Below is a small trained network, with its code and all its weights. Each question gives an input and a target symbol and asks what happens when units are switched off, that is, made to give their printed mean instead of their output.

import numpy as np


def w(rows, s, z=0):
    codes = np.array(rows[::2]) - 128.0
    scale = np.full(codes.shape[1], s)
    scale[-1] = z or s
    return codes * scale


def f(y):
    return y / 2 * (1 + np.tanh(0.7978845608 * (y + 0.044715 * y**3)))


def softmax(a):
    e = np.exp(a - a.max(-1, keepdims=True))
    return e / e.sum(-1, keepdims=True)


def log_softmax(a):
    a = a - a.max(-1, keepdims=True)
    return a - np.log(np.exp(a).sum(-1, keepdims=True))


def net(x, mask):
    ids = ['αβδζηθμξπτφψω'.index(c) for c in x.split()]
    T = len(ids)
    res = E[ids] + P[:T]
    u = 0
    for l in range(2):
        q, k, v = (res @ M[l].T for M in (Q, K, V))
        z = softmax(np.where(np.tri(T) > 0, q @ k.T / 3**0.5, -1e9)) @ v
        res = res + np.where(mask[u], z, O[l][:, -1]) @ O[l][:, :-1]
        u += 1
        y = f(res @ A[l][:, :-1].T + A[l][:, -1])
        res = res + np.where(mask[u : u + 8], y, B[l][:, -1]) @ B[l][:, :-1]
        u += 8
    return log_softmax(res[-1] @ U[:, :-1].T + U[:, -1])


Q, K, V, O, A, B = {}, {}, {}, {}, {}, {}
E = w([
[118,154,142,107],'α',
[57,76,91,195],'β',
[137,106,147,115],'δ',
[101,169,178,209],'ζ',
[172,107,86,146],'η',
[151,170,168,184],'θ',
[123,103,113,56],'μ',
[163,125,101,154],'ξ',
[173,126,144,99],'π',
[159,124,89,163],'τ',
[114,134,233,132],'φ',
[101,158,249,170],'ψ',
[75,61,24,169],'ω',
],0.019)
P = w([
[100,28,170,127],'0',
[217,138,217,91],'1',
[79,137,93,175],'2',
[124,161,83,71],'3',
[190,105,217,76],'4',
[91,157,101,169],'5',
[97,123,62,68],'6',
[247,147,165,177],'7',
[101,158,99,171],'8',
[102,132,86,58],'9',
[222,128,219,151],'10',
],0.013)
Q[0] = w([
[120,72,98,136],'0.h0',
[71,115,174,151],'0.h0',
[2,157,116,174],'0.h0',
],0.0084)
K[0] = w([
[180,193,61,89],'0.h0',
[196,248,255,171],'0.h0',
[180,66,108,133],'0.h0',
],0.0071)
V[0] = w([
[17,166,102,163],'0.h0',
[166,56,75,179],'0.h0',
[1,80,99,206],'0.h0',
],0.0059)
O[0] = w([
[164,59,167,66,137],'0.h0',
[139,74,111,39,206],'0.h0',
[2,115,136,181,254],'0.h0',
],0.0096,0.0033)
A[0] = w([
[119,56,161,166,90],'0.n0',
[182,131,27,119,76],'0.n1',
[130,120,190,173,199],'0.n2',
[136,118,146,147,231],'0.n3',
[121,229,147,179,112],'0.n4',
[148,177,106,81,252],'0.n5',
[119,134,128,144,134],'0.n6',
[255,96,218,107,164],'0.n7',
],0.012,0.0024)
B[0] = w([
[67,132,193,165,225],'0.n0',
[111,121,120,106,171],'0.n1',
[64,100,213,2,227],'0.n2',
[180,82,240,105,172],'0.n3',
[94,72,75,92,209],'0.n4',
[56,11,197,179,136],'0.n5',
[134,150,138,192,143],'0.n6',
[74,98,46,218,253],'0.n7',
],0.0062,0.0061)
Q[1] = w([
[117,142,179,189],'1.h0',
[30,106,68,56],'1.h0',
[47,254,77,71],'1.h0',
],0.0098)
K[1] = w([
[179,53,220,141],'1.h0',
[141,56,133,77],'1.h0',
[243,226,99,3],'1.h0',
],0.006)
V[1] = w([
[157,169,85,191],'1.h0',
[129,90,125,92],'1.h0',
[213,254,213,138],'1.h0',
],0.0098)
O[1] = w([
[21,118,232,154,73],'1.h0',
[193,255,169,98,145],'1.h0',
[135,63,140,144,4],'1.h0',
],0.0075,0.026)
A[1] = w([
[116,135,112,59,86],'1.n0',
[153,163,159,55,170],'1.n1',
[178,219,107,159,145],'1.n2',
[185,91,148,128,254],'1.n3',
[130,143,245,81,147],'1.n4',
[108,121,80,114,127],'1.n5',
[165,138,176,175,208],'1.n6',
[109,172,124,195,102],'1.n7',
],0.012,0.0042)
B[1] = w([
[151,177,143,224,174],'1.n0',
[157,82,174,230,193],'1.n1',
[119,39,255,101,245],'1.n2',
[27,114,19,61,139],'1.n3',
[167,147,4,246,151],'1.n4',
[213,134,159,126,183],'1.n5',
[97,182,60,111,133],'1.n6',
[70,50,137,172,161],'1.n7',
],0.0065,0.011)
U = w([
[120,139,134,103,110],'α',
[116,71,132,177,145],'β',
[151,125,184,148,83],'δ',
[59,164,154,102,55],'ζ',
[177,109,109,69,152],'η',
[161,123,120,83,203],'θ',
[139,134,119,92,129],'μ',
[164,71,114,84,138],'ξ',
[194,120,176,115,116],'π',
[125,111,132,136,140],'τ',
[147,248,86,114,232],'φ',
[160,172,108,176,4],'ψ',
[124,105,93,124,109],'ω',
],0.012,0.0025)

Each question gives the input, a string of symbols that net reads in full, and the target symbol t.
The units are the heads (3 rows each of Q, K, V and O) and the neurons (one row each of A and B). Each row of codes is followed by its name. A weight is (code - 128) times the scale printed after its matrix; where a second scale follows, it is the last column's (O, A, B and U).
mask holds one flag per unit, layer by layer, with each layer's heads first. A switched-off unit (its flag False) gives its mean, the last column of its rows in O or B, instead of its output. The means were averaged over made-up inputs and are rounded, as every weight is.
A unit's drop is (log p(t) with every unit on - log p(t) with that unit switched off) / (log p(t) with every unit on - log p(t) with every unit switched off).
The circuit of an input: a set's keep is (log p(t) with only the set's units on - log p(t) with every unit switched off) / (log p(t) with every unit on - log p(t) with every unit switched off). Starting from the 12 units with the biggest drops (on a tie, the unit counted first), units are removed one at a time, each time the one whose removal leaves the highest keep (on an exact tie, the one counted first), for as long as the keep stays at least 0.8.
circuit, biggest first: the units of the circuit, biggest drop first
most important unit: the unit with the biggest drop
top k neurons: the k neurons with the biggest drops, biggest first
k most important neurons of layer l: the k neurons of layer l with the biggest drops, biggest first
input ψ β β ω, target φ: circuit, biggest first : 0.h0; 1.h0
input ω β δ ω ξ, target δ: circuit, biggest first : 1.n2; 1.h0; 1.n1
input ω α δ ζ α, target δ: circuit, biggest first : 1.n2; 0.h0; 1.h0; 1.n1
input β δ β β δ ξ φ τ, target π: circuit, biggest first : 1.n2; 1.h0; 0.h0
input ω β ξ π β ζ ξ τ, target δ: circuit, biggest first : 1.n2; 1.h0; 0.h0; 1.n1
input β η μ μ α β ζ ζ, target π: circuit, biggest first : 1.h0; 1.n2; 0.h0
input ω β θ β ω τ τ δ, target δ: circuit, biggest first : 1.n2; 1.h0; 1.n1
input ω φ ω ζ π, target δ: circuit, biggest first : 1.h0; 1.n1
input ω ψ ω ζ β, target δ: circuit, biggest first : 0.h0; 1.n2; 1.h0; 1.n1
input β π ω β μ, target π: circuit, biggest first : 1.h0; 0.h0; 1.n2; 1.n1
input ω ζ β ζ δ, target δ: 3 most important neurons of layer 1 : 1.n2; 1.n1; 1.n0
input β ω δ β μ π, target π: circuit, biggest first : 1.n2; 0.n7; 1.n1
input ω β β β β τ ξ ω θ β, target φ: top 3 neurons : 1.n2; 1.n1; 0.n7
input ω β π, target π: circuit, biggest first : 1.n2; 0.h0; 1.h0; 1.n1
input δ π β ω, target φ: most important unit : 0.n7
input ω π δ α α ω β η, target δ: circuit, biggest first : 1.n2; 1.h0
input ψ τ α τ ω, target η: most important unit : 1.h0
input τ π ω β ζ β μ, target φ: 2 most important neurons of layer 1 : 1.n0; 1.n7
input ζ β ξ ζ ψ β π β θ τ η, target ξ: top 2 neurons : 0.n2; 0.n0
input ω ω η δ φ β β δ ζ θ β, target δ: most important unit : 0.h0
input π β φ π ω θ β η ω μ, target φ: 2 most important neurons of layer 1 : 1.n2; 1.n0
input β τ β π ζ ψ, target ψ: top 2 neurons : 1.n4; 0.n2
input ζ ω μ π ξ ψ ψ, target ψ: 2 most important neurons of layer 0 : 0.n7; 0.n2
input ψ θ δ τ β ψ β β θ π η, target η: 3 most important neurons of layer 0 : 0.n2; 0.n0; 0.n3
input ψ δ τ ζ ω, target η: 2 most important neurons of layer 0 : 0.n2; 0.n0
input β β β ω μ, target π: 2 most important neurons of layer 1 : 1.n1; 1.n2
input β ξ β α ζ τ θ β, target π: most important unit : 1.n2
input ω δ μ ω ζ η β ω β β ω, target δ: top 3 neurons : 1.n2; 1.n1; 0.n7
